Known rows, with every way that one mark hangs from another:
{K714 {K470 {K112 {K104 {K135 K505} K558} K147}}}: [-3.19, -2.86, 4.98, 3.27, 0.01, -0.27, -1.30, 1.33, 0.08, -0.42, 1.77, -2.31, -1.24, 0.22, -2.05, 0.58, -1.64, -0.48, 1.06, -2.10, 0.72, -0.41, -4.42, 3.15, -0.37, 2.18, 1.36, 2.05, 1.68, 2.13, 2.99, 2.26, 2.70, -0.28, 0.52, -0.06, 1.41, -0.44, -1.69, 1.70, 0.68]
{K135 {K147 K470} {K505 K528 {K558 {K815 K104}}}}: [-3.13, -1.65, 5.38, -0.07, -0.16, -0.25, -0.07, -0.55, -0.69, -1.28, 1.10, -1.38, -0.99, -0.03, -0.81, 2.75, -1.69, 1.63, -0.64, -1.17, 2.51, -0.55, -3.48, 1.76, 1.69, -0.73, 3.35, 1.99, -0.86, 2.25, 0.37, 2.90, -1.43, 1.92, 1.96, -1.48, -0.12, -2.37, 1.08, 2.40, -2.02]
{K135 {K505 {K470 {K112 K147} K714} K565} K528}: [-2.79, -1.10, 4.33, 1.74, 2.11, -0.86, -0.12, 1.53, -1.99, 0.08, 2.09, -1.43, -0.48, 0.50, 1.09, 4.59, -1.79, 1.75, 1.53, -4.29, 0.92, -1.80, -2.80, 1.76, 1.40, -0.08, -0.28, 0.86, 0.22, 3.36, 3.56, 3.47, -0.01, 0.41, 0.69, -0.96, 2.63, -1.54, 0.09, 1.83, -2.76]
{K505 K528 {K558 {K815 {K104 K147} {K565 K135}}}}: [-2.63, -1.88, 4.94, 1.19, 0.09, 1.27, -0.80, -0.85, -0.67, -2.38, 0.49, -0.92, -3.10, -0.24, -2.08, 0.07, -0.26, 1.24, 0.88, -0.37, 3.39, -0.63, -3.60, 0.62, 1.43, -0.37, 3.02, 0.58, 0.14, 1.41, -2.52, 1.72, -1.53, 2.07, 1.56, -2.10, 1.96, -2.12, 1.70, 1.48, -0.74]
{K714 {K470 {K112 {K104 K147 K815}}}}: [-2.70, -2.14, 4.23, 2.96, 0.40, -0.78, -0.92, 0.38, 0.05, -0.41, 0.88, -1.23, -1.89, 0.79, -2.77, 0.26, -0.12, -0.15, 0.75, -1.84, 0.97, 0.33, -2.23, 3.22, -0.15, 1.90, 1.31, 2.43, 2.24, 1.91, 3.59, 2.89, 2.95, -0.32, -0.77, 0.51, 1.37, -0.45, -0.40, 2.49, -1.17]
{K528 {K505 K470 {K558 K815} K565}}: [-2.31, -1.05, 3.70, 1.45, 0.25, 0.46, -0.27, -1.64, -0.14, -2.04, 0.82, -1.28, 0.31, -1.04, 0.74, 2.06, -1.94, 0.59, -0.23, -2.38, 1.81, -0.83, -2.45, 3.65, 0.64, -1.32, 0.55, 0.53, -1.19, 2.18, 0.06, 2.60, -1.07, 0.89, 0.93, -0.52, 2.11, -1.67, 0.37, 2.74, -0.93]
{K505 K470 K528 K565}: [-1.99, -0.69, 3.35, 0.70, 1.09, 0.69, -1.46, -1.74, -0.94, -1.03, 0.66, -0.68, -0.26, -1.12, 0.60, 2.85, -1.24, 1.16, 0.15, -2.57, 1.10, -1.96, -1.26, 2.30, 1.31, -1.12, 0.17, -0.16, -1.74, 1.46, 1.02, 2.96, -0.48, 1.03, 0.10, -2.17, 3.00, -1.58, 0.69, 3.04, -2.41]
{K505 K528 K558 K565}: [-2.78, -1.28, 3.28, 1.39, -0.12, 1.65, -1.34, -1.65, -0.97, -1.34, 0.88, -0.63, -0.61, -1.10, -0.13, 2.53, -0.93, 0.76, 0.21, -2.05, 1.47, -1.48, -2.92, 1.79, 0.13, -1.33, 0.32, -0.82, -2.05, 1.55, -0.01, 2.38, -0.65, 0.90, 0.32, -2.35, 2.60, -1.51, 0.77, 2.03, -1.91]
{K112 {K104 {K528 K505} K815} {K147 K135}}: [-2.71, -2.10, 3.50, 2.22, -0.19, 0.81, -1.08, 0.55, -0.04, 0.09, 1.43, -0.48, -1.39, -1.30, -1.37, -0.11, 0.09, -0.36, -0.93, -1.17, 2.51, -0.32, -4.13, 2.80, -1.29, 2.32, 3.13, 4.06, 2.39, 1.64, 1.10, -0.44, 2.10, 0.25, -0.65, -0.87, 0.43, 0.30, -1.40, 0.30, -0.63]
{K528 {K505 {K470 K714} K565}}: [-0.53, -0.29, 3.08, 0.56, 0.36, -0.79, -0.51, 0.27, -0.11, -0.57, 0.68, -1.28, -0.88, -0.42, 0.31, 2.37, -1.63, 1.15, 0.84, -2.40, 1.15, -1.32, -2.13, 3.36, 0.79, -0.84, -0.45, 0.76, -0.47, 1.91, 1.35, 1.54, 0.44, 0.48, 0.09, -1.32, 1.95, -1.03, 0.22, 0.88, -1.46]
{K528 {K505 {K565 K714}}}: [-0.34, -0.72, 1.41, 0.13, -0.66, 2.00, -0.80, 0.11, 0.36, -0.50, 0.60, -1.31, -0.84, -0.58, -0.20, 1.03, -1.23, 0.07, 0.90, -1.05, 1.76, -0.68, -2.71, 3.04, 0.35, -1.21, -0.45, -0.52, -0.96, 2.35, 0.22, 0.90, 0.83, 0.29, -0.47, -1.52, 1.78, -0.39, 0.30, 0.19, -1.70]
{K104 K135 {K147 K470} K815}: [-1.06, -0.72, 4.88, 2.12, 0.75, -0.08, -2.06, -0.02, -1.20, -1.40, 0.41, -1.37, -2.25, -0.62, -3.15, 0.11, -2.21, 0.73, -0.15, -1.51, 0.93, 0.47, -3.00, 3.82, 0.04, 0.71, 2.49, 2.37, 1.19, 2.59, 0.62, -0.34, 2.15, 0.54, -1.13, 0.25, 1.10, -0.40, 1.05, -0.51, -1.47]
{K104 {K135 {K528 {K505 K470}}} K147 {K558 K815}}: [-2.51, -0.62, 6.15, 2.43, 0.53, -1.87, -1.45, -0.89, -0.10, -1.98, 0.42, -1.25, -0.16, 0.18, -1.58, 1.48, -2.50, 1.04, -0.28, -2.88, 1.68, -0.38, -2.50, 3.40, 1.35, 0.41, 3.34, 0.98, 1.48, 2.37, 0.54, -0.82, -0.79, 0.53, 0.72, 0.46, 3.14, -1.23, 0.31, 1.19, -2.01]
{K470 {K112 {K104 K528 {K558 K815}} K147} K714}: [-2.95, -3.51, 6.04, 3.51, 1.12, -1.44, -0.31, 1.20, 0.88, 0.42, 1.31, -0.66, -0.68, 0.68, -1.57, 1.15, -0.10, 0.22, -0.32, -2.53, 1.11, 0.03, -3.45, 1.92, -1.93, 3.56, 1.92, 1.46, 3.01, 2.55, 2.65, -0.32, 0.22, -1.00, -0.13, -0.75, 2.47, -1.14, -1.39, 2.33, 0.07]
{K112 K104 {K147 {K135 {K528 K505}} K470}}: [-2.86, -1.16, 3.05, 0.58, -0.32, 1.06, -1.17, 1.28, -1.15, 0.48, 1.46, -1.49, -1.14, -2.02, 0.21, 1.89, -1.09, 0.43, -0.59, -1.91, 1.99, -0.24, -3.39, 2.94, -0.08, 1.08, 2.41, 4.35, 0.11, 1.94, 0.86, 0.09, 1.03, 0.07, 0.02, -0.90, -1.04, -0.95, -1.76, 0.91, -1.88]
{K470 {K112 {K104 K528} K147} K714}: [-1.99, -3.00, 4.50, 2.16, 0.96, -0.85, -0.96, 1.87, -0.07, 1.28, 1.20, -0.99, -1.09, 0.30, -0.64, 1.16, 0.84, 0.37, 0.27, -2.04, 0.92, -0.82, -2.92, 1.92, -1.85, 3.27, 0.65, 2.02, 2.55, 1.94, 2.99, 0.39, 1.42, -0.88, -0.42, -1.62, 1.26, -0.46, -1.24, 2.04, -1.35]
{K112 {K104 {K528 K505}} K147}: [-2.04, -2.06, 3.26, 0.92, -0.59, 0.37, -1.51, 0.46, 0.55, 0.29, 0.98, -1.37, 0.31, -0.80, -0.44, -0.01, 1.12, -0.45, -1.03, -1.45, 1.77, -0.70, -3.34, 1.90, -1.44, 2.45, 1.32, 3.00, 1.80, 1.55, 1.30, -0.14, 1.01, -0.22, 0.40, -1.24, 0.22, -0.22, -1.66, 1.97, -1.77]
{K135 {K147 {K470 K714}} {K505 K558 K565} K528}: [-3.25, -0.23, 4.46, 0.94, 0.85, -0.12, 0.28, 0.95, -1.62, -0.58, 1.84, -1.52, -2.48, 0.01, -0.67, 4.95, -3.05, 1.71, 0.60, -2.99, 1.77, -0.93, -4.23, 0.93, 1.51, -1.58, 1.09, 0.23, -0.91, 3.95, 1.44, 3.05, -0.76, 1.13, 1.20, -2.04, 1.38, -2.25, 0.99, 0.14, -2.92]
{K147 {K135 {K528 {K505 {K470 K112} K565}}}}: [-2.33, -0.84, 2.86, 1.57, 0.98, 0.11, -0.90, 0.38, -1.07, -0.20, 1.36, -0.86, -1.24, -1.17, 1.71, 2.91, -1.57, 1.47, 1.09, -3.46, 1.41, -1.16, -1.56, 4.35, 1.64, -0.62, 0.98, 1.68, -0.80, 1.66, 1.14, 2.04, 0.51, 0.40, -0.07, -1.00, 2.88, -0.82, -0.23, 1.60, -2.87]
{K470 {K112 {K104 K558} K147} K714}: [-2.12, -2.92, 4.32, 3.01, 0.64, -0.68, -0.99, 1.85, -0.15, 0.79, 1.34, -1.13, -1.38, 1.35, -1.80, 1.14, -0.22, 0.46, 0.91, -1.98, 0.73, -0.15, -3.59, 2.18, -2.25, 2.82, 0.21, 1.30, 1.83, 2.71, 2.49, -0.02, 1.87, -1.25, -0.30, -0.62, 1.15, -0.98, -1.23, 1.66, 0.24]
{K528 {K505 K470 K558 {K565 K714}}}: [-1.55, -0.72, 2.62, 0.41, 0.56, 1.68, 0.18, -1.06, 0.08, -0.76, 0.71, -1.54, -1.58, -0.42, 0.40, 2.41, -2.07, 0.41, 0.94, -1.14, 2.15, -1.36, -2.72, 3.69, 0.14, -1.56, 0.07, -0.86, -1.14, 2.25, 0.69, 2.79, -0.59, 0.44, 0.84, -1.70, 2.77, -1.11, 1.32, 1.31, -0.82]
{K815 {K104 K135 K147 K528} {K565 K714}}: [-0.72, -0.84, 4.51, 0.12, 1.64, 1.19, -1.69, 0.57, 0.91, -0.51, 0.45, -1.45, -3.76, 1.14, -3.01, -1.03, 0.00, 0.87, 0.44, 0.45, 2.27, 0.08, -3.65, 0.89, 0.65, 1.34, 2.82, -0.02, 1.81, 1.29, -2.33, 0.03, 0.30, 1.63, 0.69, -2.69, 2.54, -0.16, 1.27, -0.72, -1.31]
{K470 {K112 {K104 K135 K815} K147} K714}: [-1.89, -2.99, 4.73, 4.05, 1.23, -0.34, -1.62, 1.98, -0.88, 0.30, 1.20, -0.78, -1.93, 0.92, -2.01, -0.10, -0.99, 0.76, 1.01, -1.69, 0.84, -0.44, -3.82, 2.99, -1.56, 2.53, 1.32, 1.89, 2.53, 2.87, 2.87, -0.08, 3.03, -0.46, -1.22, -0.09, 0.25, 0.15, -0.62, 1.12, 0.21]
{K470 {K112 K147} K714}: [-1.04, -2.18, 3.68, 1.58, 0.15, -0.95, -1.49, 1.98, -1.41, 0.55, 1.27, -1.70, -0.55, 0.23, -0.31, 1.43, -0.21, 0.97, 1.44, -2.24, 0.48, -0.71, -2.53, 2.91, -1.39, 1.81, -0.81, 1.35, 0.97, 2.24, 2.57, 0.28, 1.70, -0.79, -1.07, -1.05, 1.16, -0.99, -0.47, 1.04, -1.74]
{K528 {K505 K558 K565}}: [-1.78, -0.93, 2.32, 1.17, -0.93, 1.37, -1.05, -0.65, -0.20, -1.33, 0.94, -1.37, -0.44, -0.79, -0.15, 1.24, -0.80, 0.32, 0.25, -1.81, 1.57, -0.56, -3.49, 2.94, -0.34, -1.03, -0.19, 0.40, -1.37, 1.97, -0.53, 1.50, 0.40, 0.50, 0.55, -1.09, 1.54, -0.93, 0.13, 0.98, -1.44]
{K558 {K815 K104 {K565 {K135 K147} K528 K714}}}: [-1.37, -2.24, 3.58, -0.25, 0.25, 2.57, -0.79, 1.11, 0.71, -0.89, 0.71, -1.26, -4.95, 0.21, -1.60, -1.12, -1.01, 1.35, 1.74, 1.08, 3.84, -0.47, -3.30, 0.33, 1.86, -0.46, 2.95, -1.01, 0.51, 1.75, -1.11, 1.29, -0.72, 1.83, 0.78, -3.23, 1.91, -2.00, 1.48, 1.95, -0.91]
{K112 {K104 {K135 {K147 {K470 K714}}}}}: [-0.87, -1.47, 4.53, 1.41, 0.66, -0.69, -1.73, 1.66, -0.63, 0.23, 0.59, -1.46, -3.22, -0.23, -2.03, 1.08, -2.44, 0.94, 0.29, -0.79, 0.98, -0.62, -3.16, 2.56, -0.25, 1.12, 1.45, 1.74, 0.98, 2.89, 1.10, -0.21, 2.02, 0.18, -0.70, -1.68, -0.91, -0.76, -0.33, 0.58, -1.05]
{K528 {K505 {K470 K112 K714} K558}}: [-1.19, -1.79, 4.13, 1.43, -0.08, -1.74, 0.02, 0.73, -0.28, 0.10, 0.69, -1.72, -1.08, 0.64, 0.64, 2.24, -0.71, 1.45, 1.43, -2.11, 0.96, -1.00, -2.11, 4.93, -0.43, 0.40, 0.26, 0.99, 0.47, 1.38, 2.84, 1.62, 0.32, -0.52, 0.63, -1.06, 1.71, -1.30, 0.52, 1.58, -0.91]
{K505 K470 K528 {K558 {K815 K104 K565}}}: [-3.11, -1.22, 4.87, 0.34, 1.27, 0.90, -0.62, -1.94, 0.17, -1.63, 0.80, -0.95, -0.70, 0.85, 0.00, 1.28, 0.07, 2.01, -0.53, -0.94, 2.28, -0.45, -2.26, 1.08, 1.65, -0.45, 2.45, -0.01, -1.36, 0.54, -1.40, 3.58, -2.47, 2.32, 2.21, -2.55, 1.59, -2.85, 0.85, 4.13, -0.48]
{K714 {K470 {K112 K104}}}: [-2.02, -2.28, 3.18, 1.76, -0.42, 0.18, -1.32, 0.46, 0.59, 0.29, 0.85, -1.55, -0.72, 0.14, -0.69, 0.49, 0.30, -0.16, 0.66, -1.42, 0.63, -0.16, -1.65, 3.29, -0.20, 1.37, 0.02, 1.36, 0.35, 0.86, 2.57, 3.15, 2.58, -0.40, -0.47, -1.04, 0.75, -0.86, -1.64, 3.62, -1.02]
{K714 {K470 {K112 K147}}}: [-2.40, -1.94, 3.58, 1.18, -0.32, -0.47, -1.77, 0.83, -0.80, -0.02, 1.39, -2.55, -0.07, -0.87, -0.25, 0.95, -0.24, 0.09, 1.30, -2.45, 0.48, -0.52, -2.06, 3.58, -0.81, 1.80, -0.46, 2.00, 0.45, 1.26, 3.34, 2.69, 1.81, -0.62, -0.69, -0.92, 2.15, -1.29, -0.89, 2.58, -1.92]

Rows:
[-2.09, -0.07, 3.98, 1.64, 1.40, 1.05, -1.55, -0.61, -1.22, -1.33, 1.27, -0.96, -0.34, -0.18, 0.22, 2.98, -2.57, 1.25, 0.18, -2.71, 1.36, -1.67, -2.70, 1.85, 2.66, -1.75, 1.01, -0.47, -1.11, 2.53, 0.03, 2.79, 0.48, 1.81, 0.76, -1.41, 2.15, -0.91, 0.08, 1.57, -2.46]	{K104 {K135 {K505 K470 K565} K528}}
[-1.65, -2.58, 3.07, 0.46, -0.34, 2.25, -0.42, 1.53, 0.79, -0.21, 0.93, -2.28, -4.87, -1.02, -0.54, -0.50, -0.76, 0.49, 3.29, -0.46, 2.04, -0.66, -2.40, 2.99, 1.79, -0.13, 1.23, -1.22, 0.30, 0.18, 2.70, 3.29, 0.57, 0.25, -0.10, -3.33, 3.96, -1.72, 0.76, 1.84, -0.44]	{K815 {K565 K135 K528 {K714 {K470 K112}}}}
[-2.86, -1.39, 3.73, 1.67, 0.14, -0.19, -0.58, 0.05, -1.18, 0.00, 1.21, -1.16, -1.24, -0.53, 1.43, 2.83, -0.97, 1.47, 0.89, -2.40, 1.80, -1.02, -1.97, 4.85, 0.56, -0.11, 1.87, 1.51, -0.37, 1.03, 1.29, 1.79, 0.06, 0.14, 0.59, -1.31, 2.14, -1.27, 0.00, 1.81, -2.14]	{K147 {K135 {K528 {K505 {K470 K112} K558}}}}
[-1.29, -1.60, 4.84, 2.82, -0.36, 0.43, -2.32, -0.82, 0.31, -1.76, 0.50, -0.90, 0.06, -0.02, -2.11, -0.16, -1.92, 0.29, -0.47, -1.18, 1.10, 0.24, -2.95, 3.02, -0.23, 0.40, 1.72, -0.52, 0.08, 2.02, -1.25, -1.11, 1.02, 0.46, -0.78, -0.64, 1.96, -1.04, -0.68, 1.11, -0.08]	{K104 K135 {K558 K815}}
[-0.67, -1.35, 3.01, -0.91, -0.55, 0.87, -0.42, 0.19, 0.76, 0.07, 0.30, -1.67, -1.73, -0.48, 0.63, 1.14, -1.01, 0.85, 0.85, -0.49, 1.91, -1.22, -1.70, 3.90, 0.98, -0.67, 1.38, -0.25, -0.01, 0.47, 2.79, 1.04, -0.23, 0.21, 0.41, -1.98, 2.09, -1.06, 0.79, 2.10, -1.63]	{K565 {K528 {K505 K470}} K714}
[-2.97, -0.82, 5.16, 0.72, -0.51, -1.71, 0.05, 0.72, -0.58, -0.63, 1.02, -1.65, -0.91, -0.31, -0.17, 3.18, -2.30, 1.71, -0.07, -2.61, 2.01, -0.14, -3.12, 2.71, 0.78, -0.32, 2.47, 1.36, 0.18, 2.97, 1.91, 0.56, -1.70, 0.34, 0.75, -1.31, 0.58, -2.51, 0.40, 1.14, -2.90]	{K135 {K147 {K470 K714}} {K528 {K505 {K558 K815}}}}
[-2.97, -2.05, 4.15, 1.62, -0.17, 1.81, -0.81, -0.96, -0.13, -1.93, 1.06, -0.81, -1.17, -1.40, -0.06, 1.53, -1.50, 0.72, -0.10, -1.81, 1.74, -0.45, -3.23, 1.97, 0.41, -1.35, 1.10, -0.90, -1.44, 1.39, 0.19, 1.92, -1.07, 1.00, 0.35, -1.33, 2.56, -1.80, 0.43, 3.04, -1.07]	{K505 {K558 K815} {K565 K528}}
[-1.97, -1.65, 5.00, 2.10, -0.13, 0.05, -1.30, -1.31, 1.27, -1.06, 0.62, -0.50, 0.55, -0.01, -1.73, 0.58, -0.20, 0.07, -1.42, -1.63, 1.49, 0.43, -2.49, 2.08, -0.52, 1.25, 2.17, -0.20, 0.84, 1.55, -0.35, -0.38, -0.20, 0.26, -0.27, -1.48, 3.26, -1.48, -0.82, 1.81, -1.04]	{K104 K528 {K558 K815}}
[-0.64, -0.44, 4.05, -0.42, 0.41, -0.06, -1.52, 0.32, -0.37, -0.33, 0.29, -1.64, -1.91, 0.21, -2.28, 0.85, -0.30, 1.09, -0.35, -0.63, 1.51, 0.56, -2.38, 2.59, -0.03, 0.91, 1.72, 2.95, 0.19, 1.64, -0.90, 0.79, 1.28, 0.80, 0.44, -0.47, 0.24, -1.17, 0.64, 0.83, -2.16]	{K815 {K104 {K147 K470}}}
[-3.47, -2.07, 3.72, 1.23, 0.30, 1.14, 0.10, -0.80, -0.04, -0.38, 1.06, -1.49, -2.08, -1.06, 0.16, 3.14, -1.81, 0.37, 2.12, -2.17, 1.31, -1.61, -2.35, 3.60, 0.57, -0.94, 0.39, -1.56, -1.46, 1.15, 3.35, 4.79, -0.68, -0.02, 0.12, -2.55, 4.72, -1.52, 1.33, 2.38, -1.36]	{K505 K528 K558 {K565 {K714 {K470 K112}}}}
[-2.40, -1.41, 2.93, 0.80, 0.26, 2.53, -0.53, -1.42, -0.59, -0.79, 0.73, -0.66, -1.57, -0.79, -0.22, 2.85, -1.64, 0.50, 0.89, -1.12, 1.99, -1.68, -2.97, 1.99, 0.13, -1.76, 0.40, -2.25, -1.96, 1.96, 0.41, 2.51, -0.98, 0.65, 0.06, -2.88, 3.14, -1.33, 1.55, 1.33, -1.46]	{K505 K528 K558 {K565 K714}}
[-1.38, -1.09, 5.78, 1.93, 1.19, -2.03, -1.48, 2.03, -1.53, 0.10, 0.57, -1.63, -2.54, -0.05, -1.35, 2.39, -2.05, 1.89, 1.22, -3.05, 0.25, -0.27, -2.29, 3.75, 0.73, 1.09, 1.94, 1.59, 1.38, 2.45, 2.31, -0.48, 0.91, -0.31, -0.67, -0.56, 1.95, -0.85, 0.71, -0.26, -3.09]	{K104 {K135 K528} {K147 {K470 K112 K714}}}
[-2.37, -1.75, 5.13, 1.03, 0.07, 0.71, -0.84, -1.33, 1.21, -0.75, 0.52, -0.53, -0.15, 0.44, -1.13, 0.63, 0.59, 0.72, -1.41, -0.30, 2.52, 0.11, -2.92, 1.70, -0.64, 0.86, 2.90, 0.47, 0.22, 0.72, -1.77, 1.33, -0.72, 1.31, 1.19, -1.86, 1.84, -1.43, -0.03, 2.76, -1.06]	{K505 {K558 {K815 {K104 K528}}}}
[-2.49, -1.40, 5.16, 0.93, 1.61, 1.17, 0.26, -1.05, 0.84, -1.14, 0.58, -0.54, -2.57, 0.16, -2.15, 1.79, -1.22, 0.35, -0.21, -0.51, 3.06, -0.37, -3.63, 1.30, -0.20, 0.09, 2.63, -0.41, 0.83, 2.38, -1.54, 1.83, -1.44, 1.28, 1.01, -1.43, 3.81, -0.88, 1.87, 1.00, -1.35]	{K505 {K558 {K815 {K104 K147 K528}}} {K565 K714}}
[0.02, -1.12, 1.97, -0.19, 0.17, 3.62, -1.14, 0.59, 0.65, -0.23, 0.42, -1.17, -3.71, 0.88, -1.77, -1.16, 0.08, 0.77, 1.69, 1.55, 3.24, -0.27, -3.12, 1.00, 0.84, -0.46, 1.26, -1.04, -0.34, 1.47, -2.90, 1.58, 1.08, 1.51, 0.48, -3.33, 1.32, -1.26, 0.84, 0.40, -0.06]	{K815 K104 {K565 K135 K714}}
[-1.58, -2.63, 4.84, 3.83, 0.77, -0.47, -2.17, 0.75, -0.12, -0.56, 0.56, -1.03, -2.38, 1.11, -3.18, -0.35, -0.90, 0.14, 0.69, -1.51, 0.59, 0.12, -3.26, 3.14, -1.14, 2.31, 1.44, 1.23, 2.16, 2.60, 0.57, -0.84, 2.58, -0.64, -0.38, 0.38, 1.63, 0.15, -0.40, 1.05, -0.39]	{K470 {K112 {K104 K135 K147 K558}}}
[-2.72, -0.58, 2.72, 1.00, 0.21, 2.95, 0.14, -0.45, -0.65, -0.73, 1.48, -0.86, -1.06, 0.55, -0.26, 3.70, -1.90, 0.54, 0.69, -1.39, 2.39, -1.07, -3.90, 0.86, 1.33, -2.43, 0.44, -2.44, -1.72, 3.11, -0.01, 3.29, -0.45, 1.20, 0.91, -2.21, 2.16, -1.32, 0.79, 0.61, -2.04]	{K135 {K505 K558 {K565 K714}} K528}
[-1.63, -2.49, 4.85, 2.96, 0.36, -2.38, -0.04, 1.69, 0.79, 0.39, 0.63, -0.43, -2.09, 1.23, -2.37, 0.31, 0.69, 0.53, 0.28, -2.24, 1.34, 0.08, -3.13, 3.18, -0.67, 2.79, 2.50, 3.00, 4.16, 2.20, 3.71, -0.40, 1.84, -0.66, -0.30, 0.12, 1.39, 0.42, -0.07, 0.40, -1.64]	{K470 {K112 {K104 K147 {K528 K505} K815}} K714}
[-2.01, -0.92, 3.02, 1.23, -0.86, 0.22, -1.40, 0.81, -0.92, -0.32, 0.85, -0.67, -1.65, -0.62, -1.16, 1.43, -0.40, 0.27, -0.14, -1.31, 2.29, -0.42, -2.93, 2.32, 0.67, 0.48, 2.08, 2.78, 0.97, 1.78, -0.27, -0.66, 1.69, 0.41, -0.32, -0.57, -0.50, -0.05, -1.16, 0.07, -2.62]	{K112 {K104 {K147 {K135 {K528 K505}}}}}
[-2.70, -0.24, 4.43, -0.10, -0.31, -0.05, -0.50, 0.53, -0.84, -0.38, 0.86, -1.44, -3.01, -0.73, -1.28, 2.33, -1.21, 1.53, -0.07, -1.08, 2.83, 0.27, -3.72, 3.49, 0.55, 0.09, 3.99, 3.77, -0.07, 1.18, -1.39, 0.47, -0.09, 1.09, 1.41, -0.70, 0.57, -1.21, 0.76, -0.52, -2.32]	{K815 {K104 {K147 {K135 {K528 {K505 K558}}} K470}}}
[-1.71, -1.61, 3.79, -0.15, -0.02, 1.66, -1.50, 0.31, 1.15, -1.28, 0.91, -1.13, -1.40, 0.70, -0.83, -1.08, 0.86, 1.69, -0.40, -0.30, 1.93, 0.93, -2.79, 0.55, 1.64, -0.02, 2.19, 0.23, -0.60, 0.15, -1.55, 1.35, -0.67, 2.00, 1.10, -2.01, 0.61, -2.06, -0.36, 3.23, -0.94]	{K558 {K815 K104 {K565 K528}}}
[-1.93, -0.45, 2.68, 0.32, -1.16, -0.42, -2.09, 0.35, -0.61, -0.23, 0.92, -1.40, 0.18, 0.32, -0.14, 1.34, -0.18, 1.11, 0.05, -2.09, 1.85, -0.67, -2.26, 1.71, 0.74, 0.01, 1.02, 0.90, 0.07, 2.35, 0.95, 0.13, 0.48, 0.42, 0.12, -1.55, 0.59, -1.23, -0.37, 1.55, -4.55]	{K135 K147 {K528 K505}}
[-1.51, -0.43, 2.39, 0.57, -1.55, 0.77, -1.77, 0.40, -0.73, -0.28, 0.96, -0.83, -0.37, -1.03, 0.28, 1.53, -0.50, 0.81, 0.00, -1.51, 2.01, -0.49, -2.39, 3.18, 0.95, -0.56, 1.62, 1.44, -0.71, 1.01, -0.57, -0.47, 1.22, 0.63, -0.64, -1.62, 0.50, -0.70, -1.13, 0.03, -2.83]	{K147 {K135 {K528 K505}}}
[-1.83, -1.20, 4.95, -0.68, 0.83, 0.46, -0.92, 0.78, 0.41, -1.50, 0.77, -1.87, -2.90, -0.17, -1.81, -0.32, -0.25, 1.79, -0.49, -1.00, 1.66, 1.47, -2.92, 1.26, 1.92, 0.52, 3.12, 2.40, 0.24, 0.88, -0.73, 1.15, -1.14, 1.74, 1.30, -0.90, 0.79, -2.27, 0.70, 2.20, -1.52]	{K558 {K815 {K104 {K147 K470}} {K565 K528}}}
[-1.86, -2.28, 4.02, -0.42, -1.29, 1.52, 0.22, 0.11, 1.71, -0.56, 0.41, -1.17, -1.74, 0.31, -0.36, 0.30, -0.56, 1.00, 0.29, 0.64, 3.17, -0.08, -3.46, 3.05, 0.37, -0.71, 3.16, -0.29, -0.27, 0.34, 0.23, 0.82, -1.27, 0.96, 1.55, -1.45, 1.23, -1.27, 0.92, 2.32, -0.44]	{K565 {K528 {K505 {K558 {K815 K104}}}} K714}
